Below is a small trained network, with its code and all its weights. Each question gives an input and a target symbol and asks what happens when units are switched off, that is, made to give their printed mean instead of their output.

import numpy as np


def w(rows, s, z=0):
    codes = np.array(rows[::2]) - 128.0
    scale = np.full(codes.shape[1], s)
    scale[-1] = z or s
    return codes * scale


def f(y):
    return y / 2 * (1 + np.tanh(0.7978845608 * (y + 0.044715 * y**3)))


def softmax(a):
    e = np.exp(a - a.max(-1, keepdims=True))
    return e / e.sum(-1, keepdims=True)


def log_softmax(a):
    a = a - a.max(-1, keepdims=True)
    return a - np.log(np.exp(a).sum(-1, keepdims=True))


def net(x, mask):
    ids = ['αβεζηπστψω'.index(c) for c in x.split()]
    T = len(ids)
    res = E[ids] + P[:T]
    r = res
    for j in range(3):
        rows = slice(3 * j, 3 * j + 3)
        q, k, v = (r @ M[0][rows].T for M in (Q, K, V))
        z = softmax(np.where(np.tri(T) > 0, q @ k.T / 3**0.5, -1e9)) @ v
        o = O[0][rows]
        res = res + np.where(mask[j], z, o[:, -1]) @ o[:, :-1]
    y = f(res @ A[0][:, :-1].T + A[0][:, -1])
    res = res + np.where(mask[3:15], y, B[0][:, -1]) @ B[0][:, :-1]
    return log_softmax(res[-1] @ U[:, :-1].T + U[:, -1])


Q, K, V, O, A, B = {}, {}, {}, {}, {}, {}
E = w([
[179,134,107,174,79,111,152,95,204,81],'α',
[133,95,64,86,97,85,34,78,47,77],'β',
[206,162,89,104,129,144,160,114,160,115],'ε',
[143,148,166,167,86,49,117,248,113,159],'ζ',
[131,177,90,150,160,129,118,123,188,60],'η',
[228,118,82,179,197,151,104,107,168,99],'π',
[151,208,215,122,75,146,105,111,185,152],'σ',
[140,82,243,119,119,119,50,145,134,116],'τ',
[123,9,50,82,120,26,101,91,194,187],'ψ',
[119,67,74,95,91,169,94,174,169,109],'ω',
],0.014)
P = w([
[128,176,81,138,105,210,45,112,171,254],'0',
[110,154,93,187,90,158,118,69,103,117],'1',
[132,146,98,170,117,160,145,109,110,84],'2',
[145,131,119,136,130,142,152,136,115,64],'3',
[155,148,137,107,143,116,149,147,128,40],'4',
[148,197,180,81,173,82,135,139,142,32],'5',
],0.0087)
Q[0] = w([
[136,161,97,116,168,162,167,69,92,120],'h1',
[162,125,132,199,197,141,212,86,143,69],'h1',
[101,132,120,114,75,149,81,135,156,181],'h1',
[163,154,116,201,156,203,191,78,116,89],'h2',
[199,146,126,214,187,77,222,87,213,116],'h2',
[138,137,225,82,69,175,86,210,230,133],'h2',
[162,85,71,141,178,120,153,192,152,15],'h3',
[176,202,163,218,215,169,197,86,169,82],'h3',
[141,142,30,215,51,250,158,75,175,139],'h3',
],0.02)
K[0] = w([
[103,132,90,112,93,199,125,116,104,150],'h1',
[147,177,90,144,89,167,13,125,131,185],'h1',
[102,122,163,150,118,113,169,78,109,138],'h1',
[159,237,78,108,109,149,90,167,201,129],'h2',
[162,89,109,165,145,142,168,169,248,212],'h2',
[137,161,200,43,149,145,233,162,87,73],'h2',
[134,40,67,108,115,233,127,252,128,141],'h3',
[125,205,189,126,169,151,88,142,243,232],'h3',
[81,132,80,254,55,194,85,55,147,178],'h3',
],0.02)
V[0] = w([
[67,189,159,78,169,188,123,152,131,70],'h1',
[234,169,118,91,184,40,103,121,111,92],'h1',
[168,109,153,173,132,118,134,99,241,47],'h1',
[229,83,200,217,70,89,125,143,164,137],'h2',
[150,121,153,115,247,121,54,181,107,19],'h2',
[55,111,152,180,125,151,52,180,170,136],'h2',
[97,187,53,186,145,127,86,131,159,52],'h3',
[205,156,110,55,138,119,165,172,192,12],'h3',
[214,161,105,136,81,169,203,48,141,186],'h3',
],0.015)
O[0] = w([
[130,112,74,191,106,177,82,142,134,6,1],'h1',
[133,101,108,8,142,111,62,193,111,79,112],'h1',
[134,124,136,29,95,210,179,72,109,109,187],'h1',
[73,162,194,141,237,110,16,123,203,126,131],'h2',
[193,98,8,99,186,52,173,106,183,152,86],'h2',
[154,32,176,155,165,171,156,88,176,99,185],'h2',
[99,138,156,132,134,153,94,175,195,239,238],'h3',
[162,84,225,241,52,173,151,137,143,219,158],'h3',
[253,101,112,62,51,27,182,177,131,98,112],'h3',
],0.0071,0.0088)
A[0] = w([
[140,198,109,189,173,83,133,212,132,179,101],'n1',
[114,108,48,36,183,11,116,136,128,117,12],'n2',
[88,81,46,29,164,46,133,158,155,140,110],'n3',
[161,133,143,139,139,81,143,89,12,55,167],'n4',
[112,160,174,215,156,92,227,121,112,123,73],'n5',
[166,129,80,114,87,71,176,172,56,136,88],'n6',
[116,133,165,118,90,147,154,244,97,150,28],'n7',
[153,211,68,184,175,98,234,58,115,83,2],'n8',
[130,95,29,155,134,90,101,97,139,147,75],'n9',
[61,96,148,130,139,120,89,101,99,203,85],'n10',
[94,99,102,148,113,184,121,189,86,2,80],'n11',
[167,188,97,126,193,126,196,104,208,88,93],'n12',
],0.0094,0.0044)
B[0] = w([
[77,120,141,67,119,95,175,211,138,93,159],'n1',
[106,112,130,194,125,196,152,140,207,190,220],'n2',
[158,135,149,102,105,57,107,113,29,82,253],'n3',
[74,124,80,35,76,142,164,126,186,145,137],'n4',
[195,77,106,83,211,157,138,132,57,85,151],'n5',
[175,164,82,129,220,165,104,115,132,125,162],'n6',
[79,159,84,210,138,143,87,71,92,79,162],'n7',
[149,126,132,90,66,128,9,210,75,157,142],'n8',
[162,229,141,127,155,176,135,106,165,42,165],'n9',
[188,145,62,137,113,120,181,140,152,99,255],'n10',
[167,141,160,161,26,61,102,105,186,73,136],'n11',
[51,81,121,154,94,103,158,94,87,137,155],'n12',
],0.012,0.0094)
U = w([
[107,156,121,17,156,236,200,136,108,105,64],'α',
[213,206,64,113,170,181,143,137,127,71,113],'β',
[115,146,87,129,112,158,88,162,102,113,81],'ε',
[141,150,124,143,173,137,167,243,140,103,164],'ζ',
[183,121,108,121,98,161,190,142,150,30,2],'η',
[184,80,128,104,145,200,138,197,54,63,101],'π',
[183,218,254,129,127,197,112,144,117,119,115],'σ',
[109,115,114,144,215,124,146,72,133,91,145],'τ',
[204,119,120,121,130,29,168,108,100,197,199],'ψ',
[141,109,64,203,103,248,223,182,189,157,197],'ω',
],0.0037,0.0038)

Each question gives the input, a string of symbols that net reads in full, and the target symbol t.
The units are the heads (3 rows each of Q, K, V and O) and the neurons (one row each of A and B). Each row of codes is followed by its name. A weight is (code - 128) times the scale printed after its matrix; where a second scale follows, it is the last column's (O, A, B and U).
mask holds one flag per unit, heads first, then neurons. A switched-off unit (its flag False) gives its mean, the last column of its rows in O or B, instead of its output. The means were averaged over made-up inputs and are rounded, as every weight is.
A unit's drop is (log p(t) with every unit on - log p(t) with that unit switched off) / (log p(t) with every unit on - log p(t) with every unit switched off).
The circuit of an input: a set's keep is (log p(t) with only the set's units on - log p(t) with every unit switched off) / (log p(t) with every unit on - log p(t) with every unit switched off). Starting from the 12 units with the biggest drops (on a tie, the unit counted first), units are removed one at a time, each time the one whose removal leaves the highest keep (on an exact tie, the one counted first), for as long as the keep stays at least 0.8.
units of the circuit, in order: the units of the circuit, biggest drop first
top k neurons: the k neurons with the biggest drops, biggest first
which heads matter: for each layer, one digit per head in row order, 1 if its drop is at least 0.15 and else 0, layers parted by /
input π β η, target ψ: which heads matter => 011
input ψ α ε π, target α: which heads matter => 111
input η τ η α, target ω: which heads matter => 111
input σ β τ ψ ω ψ, target ω: which heads matter => 001
input ω ω β η ω, target β: which heads matter => 010
input σ ω β ω ω η, target η: which heads matter => 111
input ζ π ψ α, target τ: units of the circuit, in order => [h2, h3, n12]
input α ζ π, target σ: units of the circuit, in order => [h2]
input β ω α, target ζ: units of the circuit, in order => [h1, n1, h2]
input ω ω ψ π ω, target ψ: which heads matter => 010
input β ω α ω α ω, target α: which heads matter => 111
input τ β ω ω, target ω: units of the circuit, in order => [h3, n3]
input ω ψ π ω σ ε, target π: top 2 neurons => [n5, n8]
input α ω α α, target σ: which heads matter => 010
input β ω ψ ω ψ, target ω: which heads matter => 011
input τ π α β α ω, target ω: units of the circuit, in order => [h3]
input ω α ω ζ, target ζ: units of the circuit, in order => [h2, n1]
input ε ζ π, target β: top 3 neurons => [n6, n7, n2]
input τ ω β σ ψ α, target ε: units of the circuit, in order => [n8, h3, n12, h1]
input β β ψ ψ ω π, target ζ: units of the circuit, in order => [h1, n1]
input ω ω ψ ω α ω, target α: top neuron => [n10]
input π ω ω π α, target ψ: top 3 neurons => [n3, n12, n9]
input ψ ω ζ α, target α: units of the circuit, in order => [h3, h2, n4]
input ε η ζ ε, target β: which heads matter => 011
input β ε ζ, target ζ: units of the circuit, in order => [n1, h2, h1]
input β τ τ α ψ α, target ζ: units of the circuit, in order => [h1, n1]
input ε ε ψ ω ψ ω, target ψ: which heads matter => 110
input σ α ε ω ω α, target η: top 2 neurons => [n11, n4]
input ζ ω β σ ω, target β: top 3 neurons => [n6, n9, n2]
